In the rows, 128 means zero.
Facts:
(892) Φ:a
(544) Φ:a η:(679),(81)
(116) Φ:d η:(196),(674)
(512) Φ:a
(83) Φ:b η:(91),(206)
(405) Φ:c
(401) Φ:a
(47) Φ:a
(670) Φ:a η:(374)
(780) Φ:a η:(859),(321),(892),(845)
(538) Φ:d
(654) Φ:a
(845) Φ:e
(810) Φ:c η:(370),(81)
(471) Φ:b η:(399),(576),(722)
(336) Φ:c
(824) Φ:a
(196) Φ:b
(792) Φ:b
(658) Φ:d
(155) Φ:c η:(579)
(349) Φ:e
(374) Φ:e
(419) Φ:a
(35) Φ:a
(224) Φ:d
(269) Φ:a
(117) Φ:a η:(449),(511)
(484) Φ:e
(449) Φ:a
(722) Φ:c
(168) Φ:a η:(347),(767)
(399) Φ:b
(860) Φ:e η:(59),(623)
(721) Φ:a
(347) Φ:a
(268) Φ:d η:(890)
(790) Φ:a
(250) η:(721),(956),(273),(584)
(691) Φ:c
(525) Φ:c η:(379),(370),(35),(224),(538)
(91) Φ:a
(321) Φ:a
(674) Φ:a
(379) Φ:b
(88) Φ:a η:(691)
(460) Φ:a η:(419),(115),(890)
(576) Φ:a
(767) Φ:e
(831) Φ:a η:(767),(824),(845)
(211) η:(347),(869),(419)
(212) Φ:a
(564) Φ:c η:(59),(890)
(869) Φ:b
(253) Φ:e η:(212),(269)
(439) η:(269)
(908) Φ:a η:(738),(47)
(487) Φ:a η:(468)
(611) Φ:d η:(47)
(142) η:(349)
(787) Φ:e η:(58),(654)
(273) Φ:a
(956) Φ:c
(801) Φ:d η:(202),(631)
(511) Φ:a
(194) Φ:a
(631) Φ:d
(295) Φ:a η:(336),(401)
(859) Φ:b
(579) Φ:c
(949) Φ:d η:(194),(538)
(890) Φ:a
(804) Φ:a η:(956),(512),(58)
(58) Φ:b
(206) Φ:d
(81) Φ:a
(59) Φ:b

Known rows:
(35): [132 128 121 147 148 122 123 144 128 118 104 136 121 117  52 134 122 137
 151 123 124 122 127 136 126 130  85 141 149 140 151 125 134 134 140 161
 131 148 144 119 126 125 141 132 153 127 149 124 148 116 133 134  95]
(194): [131 129 122 151 152 122 122 141 125 117 109 139 118 117  56 134 126 136
 156 125 126 122 131 135 130 130  87 144 146 141 147 126 137 131 143 168
 129 151 147 124 126 118 140 130 153 126 147 126 148 114 133 132  94]
(460): [125 126 133 139 132 103 109 152 170 139  76 143 161 111  36 133 159  79
 124 113 129 128  86 138 127 126 158 150 116 111 108 106 127 119 126  78
  90 133 124  72 120 104 126 137 139 110 154 123 133 113 156 153 125]
(804): [137 152 144 130 123 107  96 125 128 122 150 111 132 104  89 137 132 141
 104 155 138 131  74 140 135 131 115 151 168 159  91 132 154 123 152 125
 147 180 168  99 145 102 144 149 136 105 192 147 100  97 149 128 125]
(91): [133 131 127 150 149 118 123 139 126 114 115 131 120 116  62 134 126 134
 147 128 128 124 121 134 135 131  95 139 143 134 149 125 137 130 144 165
 136 153 147 113 125 120 143 132 150 123 145 126 147 113 131 129  95]
(273): [138 135 131 146 146 122 122 144 127 115 117 125 122 114  68 135 121 140
 133 133 129 122 107 134 133 133  96 135 153 137 147 125 139 133 141 156
 143 159 149 105 128 123 144 138 149 121 150 128 141 113 133 130 101]
(512): [141 138 136 146 142 124 119 144 125 115 123 121 124 111  76 137 118 147
 122 139 132 123  97 135 134 135  98 134 162 141 141 125 142 133 139 152
 147 165 153 101 131 124 146 143 149 118 156 131 135 112 134 129 107]
(487): [120 136 120 138 140  94 107 115 131 122 128 134 125 114  59 131 149 113
 156 130 127 132 128 138 135 122 107 160 124 141 112 132 139 118 158 150
 120 151 151 121 130  98 137 126 138 118 164 134 129 103 143 131 101]
(83): [103 133 140 110 145 144 136 113 134 170 129 104 130 136 179 126 133 121
 131 122 113 134 141 144 122 126 139 127 105 156  91 140 120 131 152 128
 113 119 157 125 126 120 112 108 117 116 124 133 130 101 147 126 149]
(155): [119 128 139 109 118  92  98 124 129 112 146 147 131 134 163 127 138 109
 122 122 153 146 147 154 130 145 133 104 120 154  93 132 129 123 143 142
  96 118 162 129 132  94 128 145  99 113 128 111 129 119 128 113 109]
(691): [131 123 145 120 128 116 113 143 122 106 136 146 125 136 168 130 118 130
 114 122 155 138 143 150 130 154 121  85 138 150 126 127 127 134 130 160
 110 121 159 123 129 113 134 149 110 119 109 104 145 128 117 112 103]
(611): [130 114  77 126 108  97 117 128 154 140 206  68 158 160 155 107 145  92
 128 136 143 151 130 127 137 121  97  61  27 156  86 141 118 131 221  95
 160 115 153 109 115 118 129 146 133 117 168 114 118 102 174 185  91]
(538): [132 100  96 164 111 173 132 121 115 145 140 113 137 150 135 136 122 131
 155 127 140 132 136 139 119 124  43 116 107 182 125 122 124 128 137 139
 118 122 149 152 126 109 139 135 118 123 135 110 139 126 150 155 109]
(767): [117 148 122 153 107 114 135 122 130 108 168 113 155 123 170 129  95 107
 115 132 128 100 145 135 119 126 180 135  92 125 154 162 132 101 143 166
 108 119 118  89 114 135 163 156 101 123  93 100 142 138 136 117 124]
(253): [113 136 111 102  75  91 131 104 142  99 163  82 111 147 167 121 123  87
 110 155 119 121  72 134 133 120  60 181  93 104 138 132 153 153 155 108
  99 130  78 162 130 121 112 133  66 134 162 126 120 118 124  72 140]
(787): [132 154 140 128  82 122 107 136 141 109 191 104 152 134 189 131 105 133
  79 164 145 110  87 134 120 136 148 146 123 159  92 157 161 127 168 118
 113 157 134 119 137 110 141 163 113 112 165 125  98 117 151 112 150]
(250): [131 138 140 125 111 141 113 111 133 112 168 101 140 129 164 129 124 137
  97 138 151 135 107 144 126 136 112 137 126 157  82 134 144 123 148 111
 134 133 151 117 134 103 129 143 117 110 165 131 120 116 144 130 137]
(738): [137 126 122 128 133 135 133 142 144 101 163  97 139 143 152 117 112 136
 110 122 145 132 136 133 128 142 107  92  93 133 125 135 129 139 170 130
 154 114 136 110 116 134 127 140 144 124 140 114 152 123 138 147 107]
(669): [133 125 132 139 129 154 134 130 131 107 142 110 133 135 148 128 112 140
 116 122 143 127 131 140 124 139  98 122 120 141 127 127 133 130 137 136
 132 117 136 121 122 123 130 137 128 122 133 115 152 129 132 132 121]

Rows:
No name comes twice in this set of rows, the named rows included.
[136 103  99 163 111 172 135 125 118 143 140 102 140 148 142 136 118 129
 142 129 140 130 121 137 121 125  51 107 109 173 132 119 123 130 133 130
 127 122 146 136 125 117 141 141 115 122 131 108 140 128 148 155 111] -> (224)
[115 126 140 118 154 172 150 142 131 166 106 103 125 139 172 130 108 144
 128 115 111 125 141 142 112 133 118 109 128 157 128 134 115 146 136 141
 125 117 150 124 123 146 115 113 131 125 109 123 148 113 138 130 144] -> (379)
[131 124 132 142 130 153 132 122 127 105 148 114 130 137 151 128 115 141
 123 123 145 128 138 139 127 138  95 127 118 144 122 130 135 128 142 146
 129 120 140 129 123 115 131 132 129 121 131 118 151 127 130 129 119] -> (468)
[114 125 117  96  98 110 132  77 133 102 149  74 100 138 149 121 141  96
 117 135 127 147  81 145 139 120  28 174 106 109 115 112 139 146 137  94
 123 114 101 158 131 111 103 118  67 128 171 137 133 115 121  89 134] -> (439)
[115 119 121 102 115 106  95 137 132 122 116 160 131 138 130 128 129 118
 143 108 147 142 169 159 102 140 101 115 138 177  97 133 123 133 136 137
  83 107 155 154 136 102 120 144 110 126 144 107 132 125 134 126 107] -> (525)
[105 153 115 138 135  69 113  91 130 134 127 116 148  85  56 130 139  80
 141 115 113 127 136 147 128 106 173 158 114 120 128 143 116  82 129 140
 131 127 145  55 121 119 162 143 105 114 131 124 132 113 147 142 106] -> (168)
[133 132 126 147 148 118 124 142 128 117 112 129 122 115  61 134 125 132
 143 128 127 123 118 135 133 131  97 136 145 133 149 124 135 131 141 159
 136 150 144 109 125 124 143 134 149 124 146 126 146 114 133 132  97] -> (790)
[127 140  98 111 147  49 105 150 165 115 168 102 139 130  65 106 148 100
 137 130 128 141 136 125 141 126 133  94  67 122 107 147 129 136 228 126
 166 142 151  91 116 126 130 138 173 122 185 130 127  90 159 164  74] -> (908)
[143 134 160 114 117 124 107 151 121 106 147 129 130 128 184 135 106 147
  79 136 162 137 106 152 128 159 126  78 167 159 115 127 135 138 125 141
 129 138 168 105 138 118 139 165 109 111 128 111 127 126 120 111 119] -> (956)
[129  92 117 162  98 159 118 134 160 162 113 128 175 152 126 135 168  75
 129 121 153 139  86 136 132 127 114 125  68 148  76  95 123 119 129  55
  67 113 129 112 119  77 119 133 112 101 139 111 125 120 170 168 139] -> (268)
[132 122 121 131 123 160 131 139 136 113 125 113 135 136 128 128 104 145
 121 113 139 124 137 143 104 134  82 127 134 154 129 129 128 138 130 122
 130 110 131 129 125 134 125 141 131 130 146 113 151 132 137 142 122] -> (679)
[128 135 126 155 152 111 126 127 121 115 119 131 123 109  64 134 126 126
 151 124 123 122 133 136 137 127 114 140 136 130 154 130 131 116 138 175
 135 147 148 100 122 119 152 132 142 122 129 123 151 116 131 131  93] -> (824)
[113 129 146 125 158 166 153 130 125 163 119 104 125 136 185 130 113 139
 128 119 112 126 143 141 124 134 135 107 118 149 128 136 116 136 138 153
 126 119 155 115 121 139 122 110 125 120  96 123 150 112 135 124 142] -> (859)

Now the same objects, written a new way:
Known rows:
(449): [125  99 126 119 101 121 124 144 106 133 138 123 128 134 144 121 139 147
 126 142 133 118 132 137 131 129 139]
(738): [144 147 122  52 101 132 117 111 174 157 118 130 131 131 125 155 159  79
 166 120 116 122 121 148 107 107 185]
(831): [130 112 143 111 153 124 102 128 167  90 116 118 114 146  60 103 104 163
 122 117 166 117 114 114 103 152  70]
(890): [150 136 111 187  94 122 178 122 103 104 155 131 137 127 137 122 187 113
 140 166 133 103 120 132 136 129 164]
(460): [173 121 124 200 132 127 139 121 106  73 121 124 141 125 111 123 148 123
 160 146 147 128 107 118 116 156 114]
(401): [127 101 125 116 100 121 124 144 111 131 137 125 125 134 144 123 138 147
 122 142 130 117 131 137 132 128 133]
(544): [148  89 119 167 131 125  78 136 131 120 120 135 134 126 132 145 148 157
 123 114 134 137 127  90 117 145  86]
(59): [113 155 105 151 104 128 187 135  96 100 144 135 130 124 130 105 186  59
 153 133 113 128 131 120 159 124 172]
(116): [124 118 118 118 144 133 118 151 116 132 117 126  99 123 128 141  85 124
 157 149 126 156 126 125 126 136  99]
(35): [140 109 104 180 116 121  99 120 156 150 141 144 133 120 140 158 187 160
  96 106 125 119 136  79 129 126 119]
(83): [101 117 123  93 132 131 119 148 105 105 106 126 129 129 118 111 129  82
 151  99 121 152 133 114 143 136 116]
(91): [126 103 126 110  98 121 122 145 113 130 137 124 127 134 147 127 136 150
 123 141 131 120 129 139 131 128 134]
(892): [107 118 136  89 121 119 123 139 157 120 143 124 105 151  85 103 124 164
 103 128 153 100 129 131 122 132  95]
(168): [144 120 137 147 150 125 123 115 164  87 118 120 128 139  65 108 118 149
 128 125 158 114 109 121 104 148  96]
(347): [140 134 123 158 121 121 166 104 165 110 144 125 131 135  84 114 150 141
 120 140 141  96 115 132 117 122 147]
(859): [ 73 145 126  63 135 126 148 140 167 113 134 129 105 148  69  92 138 103
 114  99 132 116 135 121 143 123 112]
(579): [115 154 137 115 126 127 129 125 102 141 140 118 140 129 133 124 118 111
 135 134 105 127 144 152 113 119 115]
(269): [113  76 149 153 100 121 168 114 140 136 135  86 157 135 127 141  66 217
 124 135 119 123 125 114 137  93 136]
(949): [138 123 101 180 159 133 103 135 155 143 122 138 109 113 115 168 131 139
 137 122 124 157 133  78 123 136  77]

Rows:
No name comes twice in this set of rows, the named rows included.
[116 116 173 159 122 137 149 102 152 112  93  80 147 123 146 147  11 190
 141 117 123 154 129  99 136 120 108] -> (253)
[123 131 114 126 142 131 138 139 134 142 128 129 102 122 124 142 103 125
 143 153 124 142 126 130 128 123 122] -> (658)
[126 156 110 187 123 129 109 128 166 159 148 140 128 116 138 167 183 131
 104  98 118 125 145  81 136 116 139] -> (370)
[146 127 104  66 131 135 115 114 168 154 105 133 110 126 112 167 127  93
 186 146 119 148 114 136  97 119 136] -> (611)
[119 100 116 161 159 127 115 155 134 110  87 135 136  98 108  70  69  23
 108  90 100 149 126 166 118 135 193] -> (471)
[144 174 129 183 120 131 167 122 126 103 143 122 131 123 117 129 159  91
 149 146 128 118 121 134 133 125 173] -> (115)
[112 145 135 105 113 130 125 149 119 136 138 119 119 131 142 130 126 115
 135 129 127 128 136 139 139 120 150] -> (202)
[121 104 147  90 151 124  89 145 158  92 116 121 110 149  66  98 103 168
 121 115 166 121 120 117 107 157  45] -> (780)
[120 151 137 122 139 130 121 125 106 133 135 117 140 134 127 124 114 110
 136 131 109 135 141 141 108 124 102] -> (405)
[127 149 144 120 112 135 134 112 136 126 115 125 115 123 163 128  93 123
 118 130 133 134 136 127 132 135 133] -> (484)

